In the rows, 128 means zero.
Known rows:
q940: [120 136 110 137 129 127 129  99 100 120 129 119 123 139 127 123 125  89
 124 122 121 129 126 122 129 133 121 139 130 131 139 118 145 129 135]
q744: [123 135 126 118 132 106 130 106 118 128 143 125 130 133 123 117 130 100
 126 126 120 148 122 121 126 131 126 132 131 124 145 128 110 132 130]
q198: [132 126 122 129 124 129 130 139 127 130 133 157 122 106 122 135 125 151
 128 131 138 132 125 123 128 117 139 129 115 126 126 127 105 128 139]
q277: [128 127 121 131 125 125 139 135 128 129 134 150 121 113 122 132 122 146
 128 134 136 134 125 120 128 117 137 131 113 129 125 135 104 129 128]
q469: [125 133 116 133 129 103 143 145 106 119 117 138 127 156 133 119 136 150
 134 125 119 125 127 130 132 125 140 139 133 121 107  95 141 133  88]
q911: [121 127 134 119 138  85 137 158 131 125 124 137 142 163 128 108 145 148
 134 127 119 139 125 141 128 118 139 132 144 110 112 107 114 135  92]
q683: [134 122 153 117 129 124 132 151 154 123 120 108 128 118 135 124 135 152
 135 135 132 124 129 144 124 130 137 107 139 140 135 134 123 127 140]
q710: [137 118 117 136 125 149 135 151 138 138 124 142 128 106 129 131 132 125
 125 121 139 137 126 115 123 113 130 111 123 137 127 126 115 128 128]
q173: [141 107 111 133 127  88 127 104 154 125 159  72 121 117 133 136 131 117
 129 132 120 160 135  96 129 111 108 117 160  95 174  93 176 131 150]
q602: [126 136 122 131 126 122 123 120 122 133 133 137 134 135 119 124 120 109
 124 123 125 129 127 126 129 130 126 136 122 123 131 143 122 126 123]
q509: [121 139 134 115 134  94 118 124 128 134 136 128 144 150 123 113 132 113
 125 128 117 133 127 122 127 135 125 133 132 116 129 150 120 133 116]
q729: [136 136 108 118 131 122 144 117 112 120 122 157 110 125 134 130 130 137
 123 124 132 104 127 117 121 128 138 119 118 135 122 115 160 140 114]
q89: [116 130 119 137 124 154 131  99 100 114 125 107 118 139 129 129 122  97
 126 122 126 129 127 133 132 136 124 145 134 134 139  85 155 120 138]
q595: [136 125 125 127 128 115 136 144 133 132 138 161 126 107 119 131 127 139
 129 137 136 153 122 119 127 112 135 132 117 125 125 133  72 132 140]
q616: [115 131 127 123 135 123 128  97 112 119 141 116 122 128 128 119 131  91
 130 127 123 140 123 126 126 132 125 135 134 141 148 105 127 131 144]
q450: [ 97 137 133 122 131 118  92 116 120 143 124 101 140 139 117 124 150  99
 139 126 111 150 131 131 126 138 102 157 118 121 135 125 118 130 162]
q295: [136 118 113 136 125 149 137 152 139 137 128 139 126 112 129 132 129 113
 127 122 140 137 126 118 122 112 129 111 128 141 128 125 112 130 128]
q685: [144 128 122 132 128 141 139 140 119 130 123 146 126 103 125 128 125 133
 130 134 139 132 123 116 130 119 138 123 117 126 118 127  99 125 136]
q578: [126 123 149 134 114 237 155 149 172 130 170  62 123 100 172 135 117 173
 151 121 129 117 131 113 126 155 132 114 117 175 115 101 197 120  62]

Facts:
q572 μ q69; q572 μ q911; q419 μ q563
q173 μ q780; q173 μ q44; q152 μ q910
q578 μ q963; q774 μ q784; q555 μ q552
q295 μ q164; q199 μ q129; q635 μ q578
q635 μ q908; q635 μ q963; q995 μ q252
q44 μ q196; q784 μ q450; q460 μ q980
q271 μ q679; q196 μ q780; q142 μ q460
q716 μ q173; q61 μ q143; q258 μ q986
q710 μ q683; q999 μ q685; q246 μ q429
q143 μ q61; q607 μ q613; q241 ξ q154
q276 ξ q804; q276 ξ q220; q572 ξ q552
q888 ξ q188; q419 ξ q142; q419 ξ q363
q431 ξ q89; q358 ξ q69; q173 ξ q487
q202 ξ q388; q152 ξ q363; q55 ξ q104
q487 ξ q89; q487 ξ q892; q310 ξ q562
q361 ξ q729; q683 ξ q908; q223 ξ q168
q223 ξ q103; q223 ξ q906; q223 ξ q940
q578 ξ q143; q543 ξ q562; q503 ξ q562
q503 ξ q471; q626 ξ q562; q626 ξ q199
q804 ξ q562; q940 ξ q562; q940 ξ q103
q612 ξ q154; q473 ξ q832; q749 ξ q103
q616 ξ q487; q616 ξ q223; q69 ξ q612
q69 ξ q363; q69 ξ q716; q388 ξ q154
q774 ξ q562; q774 ξ q431; q774 ξ q980
q73 ξ q562; q73 ξ q202; q73 ξ q110
q306 ξ q562; q154 ξ q562; q555 ξ q103
q555 ξ q89; q555 ξ q199; q555 ξ q396
q744 ξ q940; q948 ξ q199; q834 ξ q258
q834 ξ q578; q780 ξ q361; q780 ξ q154
q780 ξ q205; q589 ξ q940; q477 ξ q626
q477 ξ q960; q313 ξ q602; q602 ξ q543
q214 ξ q469; q199 ξ q104; q635 ξ q199
q960 ξ q555; q960 ξ q310; q911 ξ q469
q911 ξ q388; q168 ξ q562; q489 ξ q562
q489 ξ q847; q457 ξ q103; q457 ξ q543
q910 ξ q149; q910 ξ q309; q910 ξ q899
q44 ξ q306; q638 ξ q578; q638 ξ q143
q638 ξ q188; q460 ξ q188; q460 ξ q363
q469 ξ q110; q887 ξ q350; q899 ξ q252
q810 ξ q804; q810 ξ q599; q963 ξ q168
q350 ξ q69; q94 ξ q388; q94 ξ q310
q580 ξ q358; q580 ξ q888; q832 ξ q154
q832 ξ q110; q103 ξ q110; q526 ξ q388
q800 ξ q460; q800 ξ q388; q716 ξ q562
q716 ξ q154; q552 ξ q562; q552 ξ q165
q552 ξ q310; q598 ξ q562; q598 ξ q986
q771 ξ q103; q771 ξ q154; q771 ξ q89
q771 ξ q616; q396 ξ q562; q149 ξ q489
q595 ξ q995; q906 ξ q940; q892 ξ q143
q892 ξ q104; q509 ξ q562; q509 ξ q832
q649 ξ q143; q986 ξ q555; q986 ξ q749
q986 ξ q847; q296 ξ q716; q790 ξ q899
q790 ξ q834; q679 ξ q526; q999 ξ q205
q89 ξ q396; q525 ξ q110; q525 ξ q847
q386 ξ q589; q516 ξ q562; q143 ξ q908
q143 ξ q716; q309 ξ q143; q450 ξ q562
q450 ξ q396; q188 ξ q526; q188 ξ q908
q828 ξ q94; q92 ξ q142; q491 ξ q164

Rows:
No name comes twice in this set of rows, the named rows included.
[126 131 147 108 134 115 118 123 143 128 127 114 134 126 133 125 132 126
 126 131 127 116 131 135 126 140 123 121 134 128 129 151 137 132 135] : q296
[124 120 145 105 135 121 129 133 141 133 126 140 131 109 128 133 127 139
 124 134 147 124 129 134 127 124 131 130 121 120 114 128 115 140 141] : q92
[138 126 158 120 127 122 130 133 153 121 129  95 121 116 138 126 129 155
 136 140 124 120 130 145 123 137 124 117 135 136 144 142 127 123 147] : q649
[145 127 120 114 141 117 143 129 122 136 125 136 125 110 139 115 145 110
 128 120 133 133 125  99 119 119 131  99 133 141 124 139 131 141 116] : q999
[121 136 112 125 131 124 137 109 105 114 107 124 118 151 135 131 132 127
 121 115 127  95 135 134 130 142 135 127 128 133 115  98 195 134 116] : q154
[126 120 158 101 137 107 134 132 151 130 131 120 133 117 136 131 131 159
 127 137 138 124 132 141 125 131 130 119 130 128 122 150 122 136 135] : q580
[135 131 124 103 143  47 135 114 135 129 158 128 125 137 130 125 145 153
 123 138 119 136 130 103 122 123 124 124 136  97 136 133 151 150 118] : q780
[120 123 128 147 117 168 131 104 109 106 116 105 110 121 129 139 115 115
 132 129 131 126 131 145 136 131 128 139 129 141 145  69 142 113 157] : q104
[129 137 107 148 119 143 134 120 105 117 117 126 121 149 126 130 121 124
 130 119 118 112 128 133 131 135 133 135 122 127 125 111 164 119 110] : q847
[130 124 138 133 120 171 144 133 134 114 110 106 113 130 144 143 121 180
 134 134 133  98 135 153 129 141 133 126 126 142 120 107 178 121 123] : q908

The same elements again, as new rows of numbers:
Known rows:
q555: [124 130 125 108 109 123 134 122 130  99 149 146 131 129 123 118 128 125
 121 154 136 118 115 128 121 131 141 119 128]
q509: [126 129 139 123 119 122 125 128 124 121 134 127 133 134 128 129 127 117
 126 142 127 130 118 127 132 132 140 124 131]
q295: [123 128 120 112 148 130 133 126 135  89 117 134 128 127 130 122 132 131
 128 136 132 131 132 127 117 129 129 133 125]
q164: [130 128 127 143 154 135 128 134 130 147 123 110 124 120 132 128 127 136
 135 105 123 140 142 132 121 132 117 131 132]
q388: [142 127 127 129 134 128 118 128 124 160 121 118 126 135 128 139 137 116
 126 114 126 122 136 115 134 122 119 126 133]
q911: [130 131 143 145 136 122 116 132 121 134 123 117 133 134 127 134 125 122
 132 128 123 134 123 126 138 130 125 131 133]
q572: [121 129 126  96 135 124 131 122 131  78 126 140 132 135 130 119 133 118
 123 156 133 125 121 121 119 131 147 128 127]
q685: [128 128 131 143 148 131 127 133 129 135 124 115 126 122 130 126 125 135
 133 111 123 139 134 134 125 132 121 131 131]
q948: [124 129 125 129 115 125 133 126 130 112 145 139 130 125 123 121 120 135
 126 140 132 126 117 136 125 131 130 124 127]
q940: [131 128 129 121 122 128 130 128 127 141 145 127 127 126 127 126 131 122
 123 127 129 126 126 126 121 132 133 117 134]
q525: [123 128 137 124 128 125 126 128 126 120 131 127 131 131 129 125 126 121
 126 145 126 130 120 130 131 132 142 126 128]
q61: [127 128 125 127 149 132 132 130 131 115 121 124 127 124 130 124 128 133
 131 123 127 135 133 130 121 131 124 132 128]
q220: [129 127 128 121 149 133 131 131 130 144 124 117 124 125 133 126 133 124
 128 120 124 132 139 124 120 132 134 128 131]
q477: [122 130 132 126 115 124 130 127 128 110 141 135 132 128 126 121 123 127
 126 143 130 129 115 133 127 132 138 123 129]
q710: [123 129 120 112 151 130 134 126 134  88 118 133 128 127 131 122 132 131
 128 133 132 133 131 126 116 129 128 133 125]
q44: [117 115 138 115  41 128 141 128 110 166 120 149 126 129 164 147 130 129
 143 107 122 134 130 127 139  89 131 125 118]
q910: [119 125 135 153 127 134 130 131 133 147 120 118 127 126 124 127 116 133
 128 145 118 125 127 140 145 135 147 138 118]
q635: [121 130 112  95 126 123 139 118 138  52 137 156 132 132 120 114 129 131
 122 164 142 116 112 126 117 136 141 124 123]
q780: [116 127 155 138  19 127 125 129 101 179 115 131 126 123 145 152 111 128
 142  64 128 149 132 126 142  93  92 133 126]

Rows:
No name comes twice in this set of rows, the named rows included.
[130 129 135 126 132 125 123 128 123 130 123 124 130 134 129 133 130 120
 127 131 126 128 125 123 133 128 130 128 133] : q94
[130 128 130 158 123 129 124 129 128 146 121 125 129 127 121 133 120 138
 129 126 125 124 126 134 145 127 120 135 122] : q683
[125 130 132 123 113 121 129 126 125 112 146 136 132 128 125 122 123 128
 126 140 131 128 113 132 124 133 133 121 130] : q223
[135 129 120 141 125 130 121 127 129 141 115 133 127 133 121 137 129 131
 128 125 130 117 131 125 143 121 117 135 123] : q188
[134 125 115 144 114 133 128 125 134 157 128 134 123 129 118 133 127 133
 122 131 128 106 132 129 143 125 131 131 118] : q143
[134 128 133 126 131 125 119 129 123 141 125 120 129 134 129 135 132 117
 126 128 126 125 129 119 133 127 129 126 132] : q202
[125 124 128 129 127 134 131 128 133 150 125 122 124 127 127 127 127 124
 124 140 122 120 133 128 135 133 147 130 122] : q149
[128 128 141 141 123 123 125 132 123 146 147 121 132 128 127 126 121 124
 127 139 123 130 115 135 135 137 139 120 133] : q450
[118 124 127 138 130 133 134 127 137 125 114 127 127 127 125 125 121 134
 127 147 122 122 130 137 141 133 147 141 115] : q790
[129 132 121 121 138 122 124 123 129  82 112 145 134 137 126 130 130 132
 132 131 137 127 122 124 129 121 112 135 125] : q152

The same elements again, as new rows of numbers:
Known rows:
q834: [ 68 133 178  86 105 142  72 132 121 149 134 114  91 141 108 108 127 153
 137 104 166 121 142 127 122 173 118 133 105  67 130 141 148 148 110 130
 122]
q214: [179 104 108 142 154 156 154 146 145 145 148 145 131 149 138 129 133 115
 131 166  95 118 141 133 119 177 152 128 153  80 138 151 105  92 133 142
 137]
q149: [ 56 123 126 132 150 111 131 126 131 141 146 119  83 134 156 129 141 126
 140 151 150 110 140 113 131 123 122 124 123  77 138 133 109 150 113 128
 123]
q489: [ 55 121 113 152 153 102 140 138 138 115 152 118 117 140 143 140 143 106
 127 161 121 112 142 123 135 130 133 132 148  70 142 123 106 146 123 128
 130]
q152: [189 148 124 108  74 114  95 107 149 131 103 132 145 107  75 146 144 171
  98 105  77 160 138 160 120 101 126 114 153 236 143 112 185 113 118 145
 136]
q363: [190 155 114 186 176 126 108 106 109 142 101 111  51 107 129 111 141 173
 102 106 109 162 106 152 120  69 158 134 116 237 107 122 195 136  98 114
 115]
q599: [ 96 149 110 158 161 102 146 119 108 109 117 133  99 118 160 127 137 134
 130 130 177 117 116 126 126  85 122 116 115  98 116 128 112 149 108 115
 128]
q810: [ 48 134 120 106  88 124 118 139 134 104 159 137 164 117 103 152 136 137
 129 119 156 117 137 141 136  94 125 128 159  90 144 145 121 145 126 134
 137]
q92: [197 153 113 116 107 165 107 109 140 116 108 123 141 112  73 135 140 160
 132 103 119 152 141 145 119  65 162 120 169 191 127 156 190 124 107 141
 130]
q309: [ 66 124 184  94 109 111  75 123 115 153 128 103  80 142 109 111 140 148
 124  99 153 130 137 130 125 169 127 140  96  76 120 118 154 146 116 113
 116]
q110: [188 107  97 183 183 113 157 123 117 150 111 129  58 151 182 110 141  86
 123 163  96 130 114 105 121 168 143 120 110  86 108 118  87 103 107 115
 114]
q832: [160 102 103 165 160 126 151 142 128 136 148 139  94 151 165 140 144 114
 116 166  87 113 124 147 128 184 152 145 144  86 134 131 100  97 146 120
 136]
q963: [ 57 158 129  95 135  98 155 156 138 105 165 142 140 123 116 152 145 117
 161 126 116 118 139 124 151 134 162 133 103 114 142 143 109 145 141 140
 142]
q365: [169 138 118 120 143 168 143 126 123 133 114 143 145 112 128 115 111 135
 142 111 170 127 128 112 120 100 123 115 121 131 116 148 128 137 110 133
 131]
q89: [ 87 135 129 176 191  94 149 116 116 109 112 104  93 125 166 122 139  77
 149 143 126 134 112  79 131  89 117 131 103 125 114 102  94 137 132 113
 107]
q580: [182 122 165  94  84 155  76 123 134 146 138 120 157 125  75 143 139 161
 108 100  98 126 137 158 129 161 159 145 151 134 143 151 190 107 131 129
 134]
q295: [192 148 107 107  75 119 148 114 145 145 101 150 150 114 105 116 108 149
 128 136 164 140 126 150 119 130  97 107 102 192 131 114 124 136 113 146
 135]
q205: [177 118  97 164 170 146 149 139 104 126  99 153 128 131 164 113 101 151
 121 131 170 117 106 155 128 177 128 124 100 212  99 133 104 123 130 112
 133]
q361: [183 115 110 114 140 158 147 151 107 119 119 156 163 122 135 121  94 158
 126 114 173 112 107 151 123 178 121 120 113 184 113 149 110 110 140 119
 136]

Rows:
No name comes twice in this set of rows, the named rows included.
[136  99  96 135 161 165 151 152 151 141 156 135 141 146 132 135 136  91
 132 160  88 117 144 112 122 168 143 131 168  71 150 154 102  93 136 145
 138] : q525
[113 113 142 119 167 126 145 134 145 129 145 102 154 136 124 127 134  79
 136 132  85 137 137  85 124 117 129 137 125  85 132 123 109 109 144 122
 113] : q616
[186 111 142 135 153 127  95 131 110 149 121 134  78 147 146 125 139 162
 107 125 110 115 108 163 124 190 156 144 117 136 121 122 158 104 141 111
 132] : q526
[ 57 125 162 116 141  96 135 129 133 106 140 101 173 126 124 133 130  82
 142 109 121 126 127  84 139  86 119 142 125 131 131 102 106 133 159 111
 115] : q626
[ 60 124 142 107 106 120 135 143 140 105 149 107 167 122  90 143 129  87
 144 106 118 119 137 105 135 102 116 137 148  99 144 123 117 123 157 124
 131] : q477
[141 153 160  97  78  99  99 110 131 150  98 127  58 137 145 106 117 164
 124 131 172 145 130 147 122 175  94 109  93 124 120  99 122 149 104 144
 126] : q258
[ 81 105 128 105 115 144 134 149 151 111 158 112 171 144  98 153 138  88
 129 139  87 121 142 129 136 150 143 147 170  81 155 132 119  93 163 130
 137] : q771
[ 57  99 125 135 118 114 136 147 133 105 162 129 168 145 130 152 144 111
 119 151  93 112 140 146 141 158 149 143 170  68 151 136 108 126 155 127
 144] : q509
[ 80 136 115 104  63  92 134 119 145 106 125 144 171 122 108 152 130 138
 115 148 116 114 135 161 137 138  88 110 132 112 149 102 118 146 149 146
 137] : q572
[175 134 125 111 106 151  88 119 133 117 130 122 158 113  81 143 141 158
 113 103 107 129 136 158 130  93 161 136 161 164 139 150 180 126 118 132
 134] : q887
[114 107 120 141 163 132 161 136 150 129 143 110 143 137 126 130 135  85
 133 156 100 130 141  92 124 118 127 125 159  85 146 120  93 101 132 139
 129] : q986
[187 155 154 125 138  93 149 109 139 143  99 103 161 120 141 103  98  77
 143 111 100 177 109  70 122  93  96 109  94 216 109  99 101 100 161 124
 102] : q199

The same elements again, as new rows of numbers:
Known rows:
q149: [188  87  77  88 145 128 133 100 135 100 150 109 138 123 168 124 126 128
 187 146 146 158  91 133 113 154]
q103: [162  92  68  86 145 133 140  94 130  97 201 138 129 127 168 133 129  96
 114 133  95 118 120 135 115 142]
q749: [171  92  90  96 146 136 131  92 127 107 193 142 126 129 160 146 127 113
 135 130 108 144  94 131 114 144]
q223: [185  98 118 186 145 139 129 103 126 103 192 145 125 125 167 170 126 111
 149 128 105 174  87 124 111 149]
q951: [179  93  95 190 118 147 142 107 125 112 175 119 148 140 138 126 120 128
 164 131 126 142 115 127 151 148]
q152: [193 150  95 227 128 160 147 129 121  94 152 107 114 135 135 131 124 104
 121 149 137 134  89  83 161 202]
q363: [160 114  49 221 149 131 147  97 136  87 148 114 143 136 157 124 120 127
 120 150 125 133 136 109 177 184]
q431: [166 100 104 132 147 135 136 103 126 109 193 127 118 131 145 131 130 135
 128 135  98 169 100 132 109 167]
q188: [172 124  85 203 146 134 153  95 130  90 144 143 146 127 138 118 118 143
 119 150 149 159 120  84 141 160]
q838: [179  83  92 195 119 146 141 102 127 118 173 121 148 142 139 126 119 126
 162 133 125 155 114 124 150 150]
q960: [155 133 111 103 140 132 132 100 121 124 189 133 111 135 127 126 129 137
 170 127  99 177  84 126 115 179]
q477: [162 137 128 148 134 135 129 115 120 120 190 134 105 135 122 134 129 145
 191 127 101 183  84 115 110 181]
q525: [178 137  80  84 131 149 130  96 127 105 189 152 130 132 168 166 123 122
 190 133 146 163  81 107 110 151]
q685: [185  94  87 192 115 153 144 103 127 128 175 109 145 143 138 118 125 114
 131 134 123 138 105 120 133 144]
q196: [177  98 131 163 110 127 145 158 123  91 191 102 111 125 173 144 118 127
 197 129  89  98  80  90 182 163]
q780: [169 127 117 217 117 133 128 116 140  99 191 131 134 126 174 178 117 127
 191 140 115 116  84  84 129 141]
q598: [172 132 105 119 142 140 128 105 130 119 190 132 110 128 161 159 132 135
 190 135 118 171  82 128 116 192]
q429: [185  97  84 188 115 152 144  97 123 124 175 110 149 143 138 123 124 112
 135 136 128 151 106 119 136 144]
q246: [191 106  96 186 112 160 148 127 121 104 181 100 127 141 130 117 129  93
 138 134 123 111  84 113 164 186]

Rows:
No name comes twice in this set of rows, the named rows included.
[188 119 123 219 130 133 146 114 135  90 148 141 131 121 142 137 119 140
 193 149 144 185  85  85 108 162] : q638
[187 152  99 176 147 130 150 118 126  85 159 101  98 117 172 133 124 100
 121 151 123 105  79 107 162 210] : q716
[159  93  89  90 149 132 136  98 121 107 191 122 109 127 149 123 135 133
 117 135  91 168 107 132 118 165] : q396
[182  90  73 175 121 150 146 102 125 120 177 110 148 144 133 117 124 108
 128 130 119 122 123 127 164 146] : q164
[155  92  47  74 152 130 140  86 132 101 163  98 124 133 166 114 138 108
 117 152  96 109 135 135 166 189] : q562
[190  94  96 150 146 133 146 104 137  92 147 113 137 118 162 119 124 142
 173 149 143 176  98 133 112 153] : q309
[190  81  71 108 135 133 143 106 132 104 147 107 150 131 155 113 126 118
 146 147 153 139 100 135 121 139] : q252
[177 115 110 154 139 146 129 106 127 117 198 141 125 132 160 167 128 125
 172 131 111 174  89 125 108 158] : q457
[172 147  82 195 148 145 133  93 131  93 179 145 133 128 174 172 123 112
 127 145 140 164 102  97 113 172] : q241
[177 107  47 228 124 158 150 148 117  89 172 116  95 137 144 120 118  95
 114 144 134 128 133 131 183 203] : q142
[159 119  50  72 140 147 134  89 124 100 169 145 142 137 160 142 117 106
 134 141 143 108 111  98 128 142] : q469

